Look-ups in named tables: a row name and a column name give one cell, copied from the table.

Bozu =
        Tadelad  Faf
Rivufa      199  170
Sal         107   63
Nume         91  106

Nume, Faf: 106
Nume, Tadelad: 91
Sal, Faf: 63
Sal, Tadelad: 107
Rivufa, Tadelad: 199
Rivufa, Faf: 170

Misasuk =
,Nop,Duvifin,Buki,Seri,Seb,Diz,Kinu
Gumu,48.934,61.925,43.111,26.308,51.550,33.934,29.098
Sema,37.422,36.495,77.071,51.062,25.009,35.142,56.066
Vaz,43.487,57.636,58.159,36.765,55.750,74.416,38.518
Teza,80.488,42.936,18.095,22.846,39.974,72.384,39.376

Buki of Sema is 77.071
Diz of Teza is 72.384
Kinu of Sema is 56.066
Nop of Vaz is 43.487
Diz of Vaz is 74.416
Duvifin of Sema is 36.495
Kinu of Teza is 39.376
Seri of Gumu is 26.308
Buki of Teza is 18.095
Diz of Gumu is 33.934
Seri of Teza is 22.846
Buki of Gumu is 43.111
Duvifin of Teza is 42.936
Kinu of Vaz is 38.518
Seb of Vaz is 55.750
Seb of Teza is 39.974
Duvifin of Gumu is 61.925

Kas:
|  | Zusu | Vofemog | Mab | Tibi | Fedonir |
|---|---|---|---|---|---|
| Basifab | 713 | 355 | 198 | 336 | 173 |
| Romupub | -393 | 47 | 183 | -130 | 196 |
| Fileg | -100 | 465 | 198 | 26 | 188 |
| Nulupap | -589 | 57 | 188 | -68 | 215 |
| Pebusik | -338 | 328 | 196 | 32 | 207 |
| Poti | -262 | 30 | 197 | 129 | 202 |
| Zivelo | 837 | 207 | 197 | 423 | 175 |
| Gifen | 648 | -117 | 191 | 389 | 181 |
| Mub | -408 | 301 | 192 | -35 | 208 |

What is the Tibi of Romupub in Kas?
-130
What is the Mab of Poti in Kas?
197
What is the Vofemog of Fileg in Kas?
465
What is the Fedonir of Pebusik in Kas?
207
What is the Zusu of Zivelo in Kas?
837
What is the Zusu of Gifen in Kas?
648
What is the Tibi of Zivelo in Kas?
423
What is the Tibi of Fileg in Kas?
26
What is the Mab of Nulupap in Kas?
188
What is the Zusu of Pebusik in Kas?
-338
What is the Fedonir of Zivelo in Kas?
175
What is the Zusu of Poti in Kas?
-262
What is the Tibi of Poti in Kas?
129
What is the Mab of Fileg in Kas?
198
What is the Vofemog of Romupub in Kas?
47
Which row has the largest Zusu? Zivelo

Botut:
         Kon  Zagu  Vivos  Daf  Vudi  Pofug  Vak  Tebinuv  Zud
Nemale   139   124    150  148   132     88   91      151  139
Bib      134   160    153  132   159    163  143      147  161
Fonuno   162   112    131  150   112    106   99      158  108
Met      134   142    182  130   168     87   38      162  144
Fufopin  147   189    224  107   191    163   90      156  204
Linipu   147   106    115  157   107     96  108      152  106
Rizavip  160   114    158  151   101     86  122      154  137
Ges      112   146     92  137   168    187  179      112  126
Lakeken  111   171    206  108   215    105   10      150  164
Nezabis  142   123    133  152   125    110  118      152  129
Bof      134   176    157  117   173    183  138      126  159

What is the Zud of Fufopin in Botut? 204
What is the Kon of Bib in Botut? 134
What is the Zagu of Nemale in Botut? 124
What is the Vivos of Bof in Botut? 157
What is the Zagu of Fonuno in Botut? 112
What is the Vak of Linipu in Botut? 108
What is the Zagu of Lakeken in Botut? 171
What is the Vak of Ges in Botut? 179
What is the Vivos of Rizavip in Botut? 158

Table Mateb
|  | Gafeguv | Zaluku | Ramezun | Munin | Pipul | Kis | Gano | Lozu | Tapi |
|---|---|---|---|---|---|---|---|---|---|
| Zesipe | 108 | 52 | 75 | 115 | 49 | 119 | 54 | 117 | 106 |
| Senu | 195 | 141 | 104 | 133 | 152 | 96 | 167 | 90 | 168 |
| Mavep | 170 | 111 | 110 | 133 | 137 | 89 | 197 | 83 | 156 |
| Fari | 86 | 99 | 89 | 167 | 33 | 57 | 78 | 137 | 32 |
| Pur | 132 | 92 | 56 | 83 | 82 | 160 | 27 | 90 | 177 |

What is the Lozu of Pur in Mateb? 90
What is the Gafeguv of Zesipe in Mateb? 108
What is the Gano of Zesipe in Mateb? 54
What is the Pipul of Pur in Mateb? 82
What is the Gafeguv of Fari in Mateb? 86
What is the Ramezun of Zesipe in Mateb? 75
What is the Munin of Fari in Mateb? 167
What is the Kis of Senu in Mateb? 96
What is the Kis of Fari in Mateb? 57
What is the Tapi of Mavep in Mateb? 156
What is the Lozu of Mavep in Mateb? 83
What is the Tapi of Pur in Mateb? 177
What is the Zaluku of Pur in Mateb? 92
What is the Lozu of Fari in Mateb? 137
What is the Pipul of Zesipe in Mateb? 49
What is the Gano of Senu in Mateb? 167
What is the Ramezun of Pur in Mateb? 56
What is the Munin of Senu in Mateb? 133

Bokas:
	Fusiked	Fizozi	Lof	Mipapov	Par	Nusevi	Tolebi	Diped
Kug	48677	35703	32428	53675	41611	34496	33677	34262
Pudu	53277	27754	20299	63427	39049	24879	22278	24253
Nuv	30469	68859	79721	15242	51241	72925	76237	74133
Vomato	53084	27832	20385	63312	38888	24907	22711	24162
Sagida	57625	19496	8108	72953	36551	15205	11903	14206
Pafora	48594	35933	32439	53587	41503	34562	33568	33977
Dopib	30410	68643	79706	15009	51572	72817	76270	73808
Rugalog	52647	27165	20072	63310	39293	24822	22395	23998
Kep	48591	36148	31917	54026	41398	34396	33549	34064
Lovog	30739	68745	79608	14944	51666	72855	76160	73995
Doz	57668	19227	8353	73072	36644	15131	11656	14107

What is the Diped of Lovog in Bokas?
73995
What is the Tolebi of Pudu in Bokas?
22278
What is the Fusiked of Pafora in Bokas?
48594
What is the Fusiked of Vomato in Bokas?
53084
What is the Fizozi of Kug in Bokas?
35703
What is the Tolebi of Vomato in Bokas?
22711
What is the Par of Pafora in Bokas?
41503
Row with the largest Lof: Nuv

